Each row has a class, written after it.
21 -83 -269 -310 -370 257 -231 87 -146 109 -414 -409 -368 144 325 -313
 81 286 -37 175 -28 -92 -150 -51 -33 -114 -745 25 181 -21 -373 -422 -341
 -59 206 172 -139 296 304 -552 432 -134 -188 -167
Samo
-467 39 -259 -744 -142 -28 -45 -181 -398 -553 -260 -499 -302 181 108
 -290 271 400 23 121 -161 353 -65 -235 109 -233 -464 -349 263 224 -635
 121 -42 -62 358 -386 -252 143 381 -298 -8 63 61 325
Zemon
84 -77 -253 -157 -107 61 -116 42 -99 140 -488 -401 -277 -80 284 -345 4
 158 19 177 -25 37 -20 125 127 -214 -631 -100 175 -68 -152 -202 -54 155
 17 394 325 11 208 -349 460 -76 -444 -142
regak
-524 65 -202 -726 -157 112 132 -121 -392 -549 -273 -603 -428 61 128 -186
 298 369 -40 -129 -211 41 24 -319 -261 -259 -600 -158 182 380 -459 -124
 68 -64 309 -288 -335 219 485 -247 0 96 -195 126
Zemon
-503 32 -265 -747 -127 117 147 -178 -346 -545 -223 -582 -346 78 148 -201
 308 356 -82 -57 -174 88 -25 -280 -203 -268 -555 -174 117 420 -551 -41
 80 -60 377 -253 -307 166 542 -338 28 39 -50 144
Zemon
128 -100 -293 -12 -22 71 -108 -17 -85 88 -452 -341 -198 -67 253 -303 66
 49 30 132 -79 -27 -79 104 110 -209 -678 -56 190 -52 -229 -150 -105 81
 37 394 320 98 267 -353 416 10 -482 -142
noro
1 -48 -244 -317 -260 225 -332 69 -166 57 -492 -414 -420 178 339 -251 130
 202 -24 151 -122 -18 -163 -28 -160 -47 -755 52 74 -54 -404 -364 -307
 -52 108 340 -95 284 227 -455 408 -197 -257 -150
tid
-499 73 -245 -797 -49 11 -91 -137 -362 -565 -304 -512 -416 185 119 -228
 276 467 72 75 -177 352 -48 -234 98 -218 -506 -287 243 213 -557 55 -17
 -74 317 -421 -301 206 382 -288 -22 -26 -26 274
regak
-438 56 -354 -737 -49 49 -45 -176 -428 -558 -243 -577 -432 177 65 -245
 311 413 25 38 -209 384 -51 -284 137 -208 -534 -351 287 166 -611 104 -61
 -49 337 -424 -283 170 352 -252 -24 -6 63 284
regak
-470 43 -168 -775 -126 96 133 -141 -416 -545 -259 -490 -386 109 139 -224
 356 340 -29 -103 -187 68 10 -359 -290 -246 -536 -185 22 397 -464 -76 27
 -97 322 -217 -361 183 539 -293 27 72 -155 173
Zemon
-431 13 -219 -726 -48 29 -53 -228 -368 -534 -302 -520 -318 161 133 -220
 284 390 58 75 -147 329 -69 -228 116 -258 -498 -271 183 197 -657 131 -36
 -57 391 -480 -281 155 406 -292 22 20 80 275
noro
106 -170 -268 -23 25 18 -81 42 -118 204 -492 -397 -301 -133 290 -258 92
 4 25 109 -51 -19 -32 70 73 -178 -659 31 142 -61 -188 -140 -42 135 53
 410 324 73 271 -337 449 -17 -370 -160
Ninof
-491 45 -207 -812 -156 141 210 -161 -359 -473 -202 -596 -347 45 150 -214
 288 326 -105 -90 -149 104 13 -313 -297 -231 -538 -160 174 391 -522 -88
 100 -34 379 -238 -288 156 530 -318 -18 -18 -40 149
regak
-48 -59 -228 -352 -288 232 -310 171 -168 16 -459 -387 -447 168 276 -210
 106 256 2 81 -67 -38 -138 -69 -99 -27 -886 47 144 -13 -320 -395 -387
 -100 112 283 -175 350 310 -431 410 -136 -232 -59
tid
-469 -3 -279 -712 -82 49 -119 -169 -367 -623 -232 -545 -438 204 86 -219
 270 407 61 110 -195 298 -47 -234 117 -240 -443 -335 264 163 -575 107
 -65 -67 307 -379 -336 211 291 -259 -10 5 32 342
Ninof
124 -119 -243 63 130 98 -45 -101 -49 221 -449 -458 -235 -95 162 -353 72
 84 21 177 -126 33 -91 71 103 -163 -635 -20 228 9 -181 -358 -79 111 12
 337 169 189 145 -202 252 -1 -434 -90
kugu
29 -87 -224 -283 -271 228 -266 90 -175 126 -485 -494 -411 165 350 -254
 85 217 -5 142 -153 -84 -144 -30 -155 -88 -835 15 56 -86 -432 -453 -293
 -29 166 306 -114 328 329 -443 400 -160 -218 -192
regak
-524 -6 -233 -820 -141 140 165 -202 -374 -551 -166 -570 -277 115 132
 -263 293 326 -122 -57 -160 37 -98 -313 -307 -237 -584 -247 183 373 -472
 -88 100 -50 394 -328 -355 206 490 -397 -9 20 16 187
fud
-466 -4 -277 -785 -42 37 -35 -164 -361 -557 -279 -598 -357 160 85 -273
 272 414 17 81 -128 434 -64 -250 158 -233 -503 -325 311 202 -613 118 -37
 -10 368 -470 -246 125 383 -268 -12 -40 67 286
tid
-3 -21 -238 -320 -361 232 -282 114 -131 -27 -419 -410 -369 204 321 -232
 79 260 -45 138 -119 -17 -169 -4 -157 -81 -796 24 157 -45 -422 -392 -325
 -101 146 238 -107 302 258 -457 359 -125 -284 -116
kugu
137 -159 -246 -14 44 50 -39 -20 -66 258 -447 -394 -224 -123 252 -376 43
 -4 -96 210 -83 -6 -22 90 23 -188 -626 -19 159 21 -234 -221 -95 110 76
 510 357 52 291 -341 457 -47 -369 -167
fud
-65 -166 -285 -306 -318 147 -290 71 -156 98 -424 -411 -350 190 351 -332
 126 229 51 233 -52 -103 -223 -2 -4 -17 -774 -39 44 -91 -428 -375 -332
 10 201 343 -143 325 276 -558 346 -128 -135 -84
kugu
25 -109 -248 -198 -202 221 -299 92 -75 120 -488 -421 -428 183 233 -271
 104 243 13 233 -154 -62 -153 -105 -69 -35 -874 135 85 4 -424 -470 -354
 -83 96 237 -127 457 326 -348 304 -150 -233 -82
fud
-517 35 -262 -765 -116 114 141 -140 -383 -543 -250 -585 -338 95 144 -286
 305 391 -97 -34 -172 123 -76 -356 -170 -289 -614 -204 173 374 -487 -89
 76 -90 382 -385 -341 205 553 -360 14 69 -53 120
Samo
98 -33 -247 -265 -360 275 -322 84 -111 74 -389 -430 -344 185 332 -197 51
 271 -15 120 -99 -48 -132 -49 -51 -55 -718 -1 103 -81 -424 -422 -277 -88
 124 250 -85 233 323 -478 365 -150 -220 -167
noro
4 -76 -271 -303 -355 211 -287 61 -141 64 -471 -464 -462 211 369 -180 103
 307 58 126 -44 -47 -107 -106 -107 -129 -824 41 37 -51 -431 -393 -337
 -40 168 287 -153 350 338 -463 335 -135 -310 -46
tid
-451 82 -279 -829 -118 120 139 -162 -368 -556 -203 -571 -377 145 108
 -296 298 384 -104 -53 -261 54 -42 -271 -227 -313 -569 -238 173 395 -439
 -79 61 -87 405 -303 -306 222 508 -324 46 34 -99 141
Zemon
116 -62 -322 -168 -68 53 -98 27 -145 142 -455 -416 -233 -40 259 -331 26
 88 -86 125 -70 -14 -82 68 142 -192 -819 -97 230 -33 -241 -189 -77 85
 101 368 262 79 298 -431 463 -32 -330 -167
fud
-534 106 -231 -730 -122 130 126 -84 -380 -613 -169 -572 -383 87 122 -158
 297 340 -142 -41 -206 130 -108 -290 -215 -326 -694 -204 217 370 -405
 -95 48 -26 384 -349 -381 212 488 -317 -34 72 -45 196
tid
58 -112 -249 -1 36 61 -61 -11 -61 159 -416 -371 -200 -111 209 -309 62 85
 24 194 -122 -37 -26 35 69 -158 -604 24 85 6 -200 -272 -19 124 12 373
 277 97 269 -250 308 -10 -401 -151
kugu
17 -81 -281 -372 -358 216 -262 52 -139 76 -385 -377 -341 183 317 -242
 103 270 1 97 -42 -54 -140 -117 -48 -59 -803 43 115 9 -424 -377 -340 -64
 121 301 -142 284 322 -542 404 -165 -283 -83
kugu
-480 19 -263 -713 -85 43 -71 -145 -385 -567 -281 -615 -401 168 98 -276
 280 412 56 103 -154 350 -78 -269 186 -218 -457 -319 260 192 -578 75 -75
 -41 322 -413 -307 181 388 -283 1 -6 80 297
regak
-470 7 -251 -807 -110 124 194 -119 -408 -591 -162 -510 -295 111 105 -311
 312 322 -117 -82 -198 65 -75 -339 -292 -275 -639 -286 120 414 -475 -95
 44 -81 414 -299 -358 182 530 -350 29 124 -47 147
fud
-491 46 -245 -744 -99 -24 -91 -177 -349 -513 -329 -566 -366 170 143 -199
 271 458 53 144 -145 310 -70 -255 151 -269 -482 -223 177 215 -629 130 -8
 -88 377 -472 -302 194 376 -318 16 33 72 280
Zemon
-492 112 -264 -735 -114 150 131 -160 -430 -521 -196 -571 -407 116 113
 -257 324 382 -97 -51 -261 80 -22 -358 -281 -287 -595 -226 129 350 -445
 -78 19 -129 373 -331 -354 272 496 -307 2 62 -69 165
regak
-500 36 -190 -726 -149 120 138 -139 -403 -598 -226 -531 -340 127 123
 -247 324 324 -68 -125 -173 82 -41 -335 -307 -215 -668 -236 106 374 -469
 -104 2 -73 343 -246 -347 161 504 -295 -15 139 -144 172
fud
59 -115 -289 -177 -124 130 -148 12 -117 63 -395 -462 -238 -60 249 -304 9
 110 -42 163 -89 -57 -49 60 93 -167 -677 -121 247 -47 -294 -241 -65 126
 48 365 239 55 298 -365 413 -82 -342 -219
noro
-468 -5 -253 -762 -80 133 171 -131 -413 -535 -174 -562 -372 90 122 -218
 324 328 -130 -67 -206 95 -60 -372 -287 -271 -632 -229 82 396 -482 -81
 17 -87 397 -303 -325 199 561 -344 56 55 -9 164
fud
-502 46 -219 -693 -121 147 92 -119 -377 -574 -185 -641 -398 121 135 -162
 340 296 -88 -106 -206 102 -58 -431 -327 -270 -637 -113 -30 353 -469 -53
 24 -96 354 -284 -348 168 494 -202 46 78 -42 197
Ninof
-514 11 -221 -723 -101 124 151 -134 -372 -645 -195 -575 -354 105 104
 -218 313 322 -129 -75 -169 100 -99 -325 -236 -291 -686 -197 49 440 -466
 -68 28 -54 374 -293 -359 156 528 -293 59 103 -30 186
fud
-497 31 -249 -797 -39 9 -56 -234 -358 -565 -309 -539 -386 170 81 -227
 284 476 50 102 -166 380 -19 -240 108 -212 -506 -264 294 202 -596 98 7
 -23 322 -487 -304 187 338 -245 -80 -23 12 299
kugu
-565 62 -209 -772 -55 56 -50 -183 -404 -602 -328 -506 -397 173 96 -221
 324 451 84 62 -142 339 -19 -290 100 -221 -571 -254 215 218 -506 108 -32
 -37 350 -521 -384 149 382 -244 -55 56 23 278
tid
-449 52 -281 -722 -63 50 -47 -154 -367 -646 -308 -508 -393 172 113 -178
 297 448 32 44 -155 388 -92 -232 87 -256 -554 -284 229 208 -619 123 -32
 -106 357 -507 -287 189 380 -260 -32 46 13 295
noro
9 -79 -207 -259 -265 216 -353 92 -146 42 -503 -441 -391 210 340 -144 106
 209 73 90 -122 -66 -170 -82 -30 -55 -797 87 33 -71 -458 -345 -294 -89
 104 223 -137 300 340 -427 388 -157 -229 -148
Zemon
-429 94 -237 -778 -133 88 134 -154 -384 -527 -251 -595 -396 107 113 -220
 299 375 -82 -121 -223 110 -18 -319 -221 -275 -634 -186 187 386 -473 -83
 68 -46 372 -297 -297 178 520 -264 -1 72 -109 139
Zemon
-14 -60 -215 -351 -255 239 -365 102 -121 -4 -486 -507 -427 196 284 -213
 62 276 -51 133 -138 -61 -192 -25 -114 -119 -899 60 212 -38 -340 -398
 -372 -94 138 245 -179 366 246 -468 460 -143 -288 -147
tid
-446 11 -275 -789 -50 29 -42 -213 -312 -527 -307 -621 -324 117 131 -260
 243 434 -50 122 -124 386 -78 -234 143 -292 -490 -269 283 252 -675 85 34
 -31 335 -500 -197 156 456 -322 40 -100 71 270
noro
-546 43 -217 -764 -164 120 160 -223 -398 -531 -191 -546 -309 88 150 -245
 295 330 -62 -60 -184 101 -5 -324 -253 -242 -540 -204 195 387 -524 -59
 73 -41 385 -283 -311 160 519 -334 -10 25 -57 165
tid
-470 -22 -213 -808 -74 37 -44 -170 -368 -549 -262 -527 -349 158 98 -214
 274 440 108 56 -119 318 -47 -279 77 -187 -474 -309 273 189 -600 79 -5
 -27 353 -477 -327 182 339 -293 -53 6 23 265
Ninof
80 -36 -201 -81 -26 47 -91 -46 -114 187 -555 -419 -247 -103 289 -329 26
 87 14 108 -27 17 -36 178 145 -175 -626 -47 241 -53 -159 -190 -5 126 37
 377 298 46 186 -351 420 -44 -425 -161
Samo
-45 -72 -224 -296 -259 203 -318 157 -177 10 -447 -366 -341 219 277 -237
 131 161 68 198 -179 -139 -162 -52 -82 -31 -797 32 79 -114 -310 -298
 -292 -75 134 203 -68 369 375 -416 375 -118 -226 -177
Zemon
-518 -1 -304 -755 -40 6 -43 -175 -392 -566 -244 -513 -325 170 131 -240
 323 393 54 29 -124 384 -107 -292 131 -179 -492 -301 230 240 -655 97 -24
 -45 381 -424 -296 127 405 -350 -41 4 60 256
tid
5 -101 -240 -333 -367 260 -305 157 -143 11 -507 -509 -461 237 250 -292
 103 207 10 193 -161 -80 -129 -70 -27 -13 -779 76 42 -94 -431 -352 -318
 -23 98 263 -69 333 357 -351 346 -180 -167 -150
Samo
-484 -38 -192 -823 -77 4 -24 -254 -418 -488 -293 -482 -389 189 49 -345
 380 408 81 88 -168 309 -58 -313 70 -96 -391 -291 205 178 -562 70 -63
 -11 287 -394 -354 155 262 -298 -117 -21 0 304
kugu
-446 25 -244 -747 -137 134 171 -145 -388 -548 -208 -492 -361 43 148 -200
 346 319 -87 -123 -155 69 -56 -339 -284 -246 -595 -162 83 418 -538 -71
 65 -66 382 -264 -365 165 546 -337 2 79 0 145
noro
-18 -50 -265 -405 -388 197 -325 210 -158 79 -421 -395 -350 220 259 -271
 88 260 -6 253 -167 -152 -140 -70 -104 -10 -845 -7 28 -104 -423 -401
 -309 -84 132 264 -99 361 325 -456 356 -98 -214 -189
Zemon
135 -62 -304 -106 -151 77 -75 77 -117 160 -415 -327 -259 -44 217 -310 64
 102 -89 202 -111 -14 -82 49 70 -217 -711 -27 161 -66 -222 -227 -95 86
 32 288 282 110 258 -397 426 -29 -414 -175
Samo
-440 17 -277 -805 -53 -16 -91 -158 -396 -533 -319 -455 -383 180 91 -268
 288 443 35 116 -187 411 -48 -236 78 -229 -521 -321 243 175 -622 120 -63
 -54 318 -431 -236 169 339 -292 22 -11 7 297
tid
32 -95 -209 -251 -310 228 -248 80 -104 115 -443 -407 -351 187 270 -273
 114 203 10 176 -127 -28 -115 -54 -44 -12 -769 105 84 -54 -452 -375 -356
 -61 122 276 -79 291 310 -409 321 -139 -243 -112
kugu
3 -44 -212 -300 -297 215 -296 74 -167 63 -485 -461 -426 163 308 -257 123
 174 -34 123 -76 -26 -134 -56 -91 -36 -764 83 249 -29 -402 -326 -352 -90
 152 296 -117 316 300 -453 394 -143 -237 -157
Samo
-507 70 -188 -844 -65 9 -44 -149 -361 -586 -229 -510 -371 182 78 -231
 297 388 3 61 -122 335 -79 -240 60 -197 -548 -309 261 248 -521 48 -7 19
 329 -427 -302 155 342 -287 -69 -43 -41 296
fud
165 -70 -223 -73 20 107 -88 7 -108 148 -478 -415 -224 -94 183 -300 74 80
 -60 83 -85 -13 -117 70 161 -172 -728 -12 202 -20 -149 -226 -115 42 22
 294 222 93 236 -363 465 -10 -392 -171
noro
-485 3 -297 -742 -57 14 -75 -192 -373 -591 -238 -584 -375 176 89 -276
 288 411 -3 107 -172 390 -73 -267 133 -231 -475 -343 274 208 -621 117
 -33 -51 319 -425 -251 140 355 -281 4 -18 48 323
Ninof
39 -79 -286 -149 -113 84 -113 -26 -111 102 -414 -522 -239 -66 249 -264
 18 89 -22 82 -42 -15 12 53 158 -158 -657 -72 207 -41 -247 -177 -47 133
 0 425 250 21 282 -346 409 -64 -371 -98
kugu
-485 7 -289 -776 -141 112 158 -176 -391 -510 -170 -552 -289 93 139 -236
 304 371 -114 -9 -205 24 -92 -301 -267 -285 -583 -252 99 373 -535 -80 52
 -93 414 -287 -333 226 510 -417 62 67 -12 136
Zemon
-500 29 -249 -752 -94 -21 -113 -185 -349 -624 -344 -557 -375 198 123
 -215 246 443 58 66 -138 381 -72 -220 103 -231 -515 -256 334 163 -610
 101 19 -57 297 -486 -311 216 315 -244 -66 4 23 344
kugu
-459 65 -229 -809 -137 112 174 -165 -395 -525 -199 -563 -364 109 122
 -231 317 344 -98 -127 -195 103 -18 -334 -297 -246 -582 -188 119 364
 -499 -77 62 -76 397 -261 -327 168 504 -301 -7 43 -47 169
regak
-520 50 -183 -843 -115 133 150 -161 -404 -516 -167 -589 -322 113 116
 -237 310 377 -97 -75 -219 -20 -26 -347 -312 -268 -606 -255 77 342 -437
 -171 22 -78 364 -248 -393 219 504 -386 3 75 -160 129
regak
-43 -120 -263 -348 -267 263 -295 145 -130 18 -350 -507 -401 186 220 -276
 122 241 -32 221 -150 -121 -230 -109 -96 8 -731 2 75 -71 -368 -434 -320
 -82 157 197 -118 388 291 -416 315 -192 -139 -149
noro
31 -95 -250 -112 -15 58 -116 -15 -139 153 -526 -440 -201 -95 297 -291 48
 51 57 135 -44 -73 -80 118 106 -134 -704 -62 128 -113 -198 -159 14 159
 71 336 306 99 283 -344 418 -43 -319 -202
noro
126 -150 -321 43 -34 54 -133 64 -73 201 -446 -371 -268 -108 239 -258 72
 63 19 231 -82 -31 -40 -22 98 -187 -596 34 10 -38 -235 -201 -52 82 -40
 414 299 94 288 -272 414 -28 -341 -127
Zemon
-508 48 -251 -744 -97 15 -120 -173 -341 -613 -267 -497 -333 175 109 -243
 274 431 65 174 -139 392 -96 -212 99 -223 -505 -317 221 226 -611 139 -46
 -31 301 -389 -276 166 310 -280 13 15 18 332
Ninof
-408 39 -273 -788 -63 83 117 -206 -370 -519 -217 -568 -333 147 134 -249
 305 372 -109 -88 -226 134 -52 -288 -255 -260 -611 -216 159 307 -514 -35
 64 -89 445 -300 -265 161 459 -331 5 69 -47 138
Ninof
41 -25 -269 -356 -414 243 -300 146 -136 32 -435 -393 -420 229 279 -264
 38 286 -8 112 -85 -79 -117 -50 -16 -74 -835 33 269 -50 -404 -401 -372
 -133 160 255 -162 398 305 -471 371 -137 -241 -78
Samo
81 -72 -204 -304 -237 197 -260 100 -177 185 -456 -333 -329 149 311 -225
 131 190 43 2 -74 -47 -147 -79 -51 44 -834 67 91 -93 -366 -335 -322 -106
 151 305 -64 227 242 -507 420 -120 -276 -181
Ninof
-486 46 -241 -773 -51 -3 -87 -205 -350 -522 -317 -559 -377 175 41 -311
 281 429 2 127 -160 366 -52 -247 94 -227 -512 -299 300 208 -536 64 -14
 -49 263 -465 -286 193 302 -186 -28 -29 11 363
Zemon
-531 29 -200 -796 -145 122 134 -198 -391 -551 -234 -546 -357 106 116
 -263 310 434 -63 -16 -192 71 -57 -323 -224 -285 -556 -217 92 364 -425
 -90 48 -53 347 -372 -335 193 462 -359 36 65 -128 145
Samo
-548 18 -266 -757 -161 78 163 -137 -358 -501 -140 -563 -279 68 151 -271
 294 334 -135 -35 -138 70 -70 -280 -235 -257 -575 -228 130 407 -535 -99
 58 -75 433 -261 -302 148 517 -372 49 61 -4 160
Zemon
-451 12 -246 -830 -35 23 -35 -176 -376 -548 -311 -531 -386 156 105 -255
 317 454 34 -7 -145 347 -86 -287 78 -202 -526 -271 206 238 -593 49 -3
 -54 346 -478 -280 153 386 -296 -16 -18 -27 228
noro
50 -51 -105 -336 -258 237 -305 72 -168 87 -502 -519 -409 170 294 -222 73
 225 -23 115 -110 -61 -127 -47 -87 -59 -749 59 118 -54 -359 -383 -386
 -108 141 318 -152 295 286 -447 456 -158 -210 -137
regak
-480 -34 -300 -776 -48 39 -42 -159 -366 -536 -252 -522 -371 166 109 -266
 336 400 22 80 -118 349 -87 -274 92 -174 -499 -304 201 193 -627 101 -33
 -54 343 -420 -295 137 346 -336 -15 -27 50 265
Ninof
-481 55 -256 -722 -76 176 177 -131 -385 -589 -170 -653 -404 70 114 -180
 303 353 -98 -120 -249 88 -30 -354 -255 -319 -635 -191 63 451 -470 -108
 22 -66 380 -237 -351 193 604 -273 78 70 -59 136
regak
